Here is a tiny trained network, its code and every weight. The questions are about switching its units off for an input and a class, where a switched-off unit gives its printed mean instead of its output.

import numpy as np


def w(rows, s, z=0):
    codes = np.array(rows[::2]) - 128.0
    scale = np.full(codes.shape[1], s)
    scale[-1] = z or s
    return codes * scale


def f(y):
    return y / 2 * (1 + np.tanh(0.7978845608 * (y + 0.044715 * y**3)))


def log_softmax(a):
    a = a - a.max(-1, keepdims=True)
    return a - np.log(np.exp(a).sum(-1, keepdims=True))


def net(x, mask):
    res = np.array(x, float).reshape(1, 7) / 4 @ E
    y = f(res @ A[0][:, :-1].T + A[0][:, -1])
    res = res + np.where(mask, y, B[0][:, -1]) @ B[0][:, :-1]
    return log_softmax(res[-1] @ U[:, :-1].T + U[:, -1])


A, B = {}, {}
E = w([
[160,8,144,63,254,150,100,113],'x0',
[114,90,41,159,138,137,110,181],'x1',
[167,168,52,25,153,101,98,94],'x2',
[165,165,157,148,118,116,187,31],'x3',
[164,122,173,107,175,37,197,220],'x4',
[123,129,235,55,137,204,172,180],'x5',
[160,97,113,101,93,213,228,117],'x6',
],0.0063)
A[0] = w([
[154,156,157,160,105,140,153,124,158],'neuron 0',
[95,156,87,71,105,145,154,172,251],'neuron 1',
[168,174,96,88,130,119,86,81,186],'neuron 2',
[147,73,185,101,182,174,104,89,63],'neuron 3',
[164,151,157,144,152,51,153,71,204],'neuron 4',
[79,103,192,188,148,145,188,184,184],'neuron 5',
[150,202,168,180,51,153,225,57,176],'neuron 6',
[128,108,180,96,200,144,104,115,164],'neuron 7',
[122,172,146,169,56,165,201,91,139],'neuron 8',
[168,165,86,65,149,119,80,59,197],'neuron 9',
[42,160,90,207,84,98,48,94,123],'neuron 10',
[151,179,179,171,49,144,195,58,185],'neuron 11',
[151,143,185,152,149,57,123,162,150],'neuron 12',
[111,213,205,91,114,1,143,183,189],'neuron 13',
[102,139,151,106,161,163,94,152,166],'neuron 14',
[206,89,90,199,170,29,173,104,128],'neuron 15',
[153,121,132,125,183,54,105,139,229],'neuron 16',
[81,172,179,115,106,137,146,146,205],'neuron 17',
[156,159,42,88,139,101,82,83,177],'neuron 18',
[45,164,89,214,81,100,40,94,121],'neuron 19',
[79,162,107,150,114,120,82,146,69],'neuron 20',
],0.0073,0.0023)
B[0] = w([
[121,110,121,115,134,124,136,109,157],'neuron 0',
[134,135,105,180,73,59,143,126,184],'neuron 1',
[165,99,107,100,118,120,168,102,183],'neuron 2',
[85,161,178,68,183,189,88,165,174],'neuron 3',
[166,64,80,73,99,110,178,73,177],'neuron 4',
[164,75,87,90,91,124,152,97,195],'neuron 5',
[165,64,82,21,135,138,184,59,254],'neuron 6',
[127,126,152,69,165,173,130,124,177],'neuron 7',
[196,77,98,87,108,127,165,90,215],'neuron 8',
[157,81,116,68,142,145,161,92,204],'neuron 9',
[60,184,189,188,155,127,73,208,244],'neuron 10',
[148,73,104,51,157,150,181,88,236],'neuron 11',
[184,97,86,122,107,110,147,100,169],'neuron 12',
[174,108,49,172,31,2,132,95,226],'neuron 13',
[138,102,142,111,141,141,163,101,154],'neuron 14',
[179,116,55,150,62,31,151,99,184],'neuron 15',
[157,102,99,103,102,106,158,83,186],'neuron 16',
[183,105,100,125,80,85,160,103,177],'neuron 17',
[189,95,94,114,79,85,140,85,205],'neuron 18',
[61,193,190,182,158,127,79,218,251],'neuron 19',
[112,150,127,168,126,128,117,130,159],'neuron 20',
],0.0073,0.0063)
U = w([
[237,55,45,96,100,98,189,57,254],'0',
[52,223,150,255,127,97,91,219,82],'1',
[71,135,205,88,199,207,124,136,9],'2',
],0.0081,0.0017)

Each question gives the input, the list of numbers given to net, and the class t.
The units are the neurons (one row each of A and B). Each row of codes is followed by its name. A weight is (code - 128) times the scale printed after its matrix; where a second scale follows, it is the last column's (A, B and U).
mask holds one flag per neuron, in row order. A switched-off neuron (its flag False) gives its mean, the last column of its row in B, instead of its output. The means were averaged over made-up inputs and are rounded, as every weight is.
A unit's drop is (log p(t) with every unit on - log p(t) with that unit switched off) / (log p(t) with every unit on - log p(t) with every unit switched off).
The circuit of an input: a set's keep is (log p(t) with only the set's units on - log p(t) with every unit switched off) / (log p(t) with every unit on - log p(t) with every unit switched off). Starting from the 12 units with the biggest drops (on a tie, the unit counted first), units are removed one at a time, each time the one whose removal leaves the highest keep (on an exact tie, the one counted first), for as long as the keep stays at least 0.8.
units of the circuit, in order: the units of the circuit, biggest drop first
unit that matters most: the unit with the biggest drop
k most important neurons: the k neurons with the biggest drops, biggest first
drop of u: that unit's drop, to one decimal
input [6,-4,-6,5,-2,3,-1], class 2: unit that matters most	neuron 3
input [6,-5,-5,-2,-3,-3,-8], class 1: units of the circuit, in order	(neuron 6; neuron 11)
input [2,6,8,-6,-2,-6,-8], class 1: 3 most important neurons	(neuron 19; neuron 10; neuron 6)
input [-3,-6,3,1,-7,-7,-6], class 1: 2 most important neurons	(neuron 19; neuron 10)
input [8,8,-2,-8,8,6,7], class 2: 2 most important neurons	(neuron 3; neuron 13)
input [0,-3,2,0,-4,4,-2], class 2: 2 most important neurons	(neuron 13; neuron 15)
input [5,-7,-8,-4,-1,4,5], class 2: 2 most important neurons	(neuron 3; neuron 13)
input [-2,-7,-4,3,-6,-8,-7], class 1: drop of neuron 19	0.5
input [0,5,0,-4,-6,7,-1], class 2: drop of neuron 11	-0.1
input [-4,-7,4,-3,-5,-8,-4], class 1: 2 most important neurons	(neuron 19; neuron 10)
input [2,4,-3,-3,-7,5,7], class 2: drop of neuron 19	-0.1
input [7,-2,0,0,-3,-3,8], class 2: drop of neuron 3	0.2
